Below are the code and all the weights of a small trained network. Each question names an input and a class and asks about switching units off, where a switched-off unit gives its printed mean instead of its output.

import numpy as np


def w(rows, s, z=0):
    codes = np.array(rows[::2]) - 128.0
    scale = np.full(codes.shape[1], s)
    scale[-1] = z or s
    return codes * scale


def f(y):
    return np.maximum(y, 0)


def log_softmax(a):
    a = a - a.max(-1, keepdims=True)
    return a - np.log(np.exp(a).sum(-1, keepdims=True))


def net(x, mask):
    res = np.array(x, float).reshape(1, 3) / 4 @ E
    y = f(res @ A[0][:, :-1].T + A[0][:, -1])
    res = res + np.where(mask, y, B[0][:, -1]) @ B[0][:, :-1]
    return log_softmax(res[-1] @ U[:, :-1].T + U[:, -1])


A, B = {}, {}
E = w([
[164,167,156,100,186,59],'x0',
[246,80,86,124,177,147],'x1',
[80,87,175,217,207,192],'x2',
],0.012)
A[0] = w([
[63,153,173,221,190,144,145],'n0',
[157,59,68,128,97,102,58],'n1',
[127,17,144,77,127,199,22],'n2',
[89,116,100,192,40,187,184],'n3',
[130,149,159,168,166,1,251],'n4',
[41,109,14,135,81,30,94],'n5',
],0.0085,0.0026)
B[0] = w([
[138,200,198,41,190,228,254],'n0',
[225,119,132,135,179,59,189],'n1',
[142,85,195,141,176,89,189],'n2',
[169,40,157,153,83,171,235],'n3',
[121,248,178,64,205,108,250],'n4',
[177,103,133,88,36,1,210],'n5',
],0.0074,0.0075)
U = w([
[49,194,213,126,222,200,240],'0',
[93,49,156,158,48,167,37],'1',
[216,180,77,52,181,111,5],'2',
[219,2,47,219,198,167,221],'3',
[73,207,39,65,55,58,202],'4',
],0.0071,0.0031)

Each question gives the input, the list of numbers given to net, and the class t.
The units are the neurons (one row each of A and B). Each row of codes is followed by its name. A weight is (code - 128) times the scale printed after its matrix; where a second scale follows, it is the last column's (A, B and U).
mask holds one flag per neuron, in row order. A switched-off neuron (its flag False) gives its mean, the last column of its row in B, instead of its output. The means were averaged over made-up inputs and are rounded, as every weight is.
A unit's drop is (log p(t) with every unit on - log p(t) with that unit switched off) / (log p(t) with every unit on - log p(t) with every unit switched off).
k most important neurons: the k neurons with the biggest drops, biggest first
drop when u is switched off: that unit's drop, to one decimal
input [-7,-6,4], class 1: 3 most important neurons => n3, n4, n5
input [-5,-8,-1], class 1: most important neuron => n3
input [-6,3,-7], class 3: 2 most important neurons => n4, n1
input [-7,-6,3], class 1: 3 most important neurons => n3, n4, n5
input [-8,-6,2], class 1: 3 most important neurons => n3, n4, n5
input [-2,7,-5], class 3: 3 most important neurons => n4, n0, n5
input [-1,1,1], class 3: drop when n4 is switched off => 1.0
input [-5,-8,-2], class 1: drop when n1 is switched off => 0.0
input [-6,-6,2], class 1: drop when n5 is switched off => 0.1
input [4,6,6], class 0: drop when n4 is switched off => 0.0
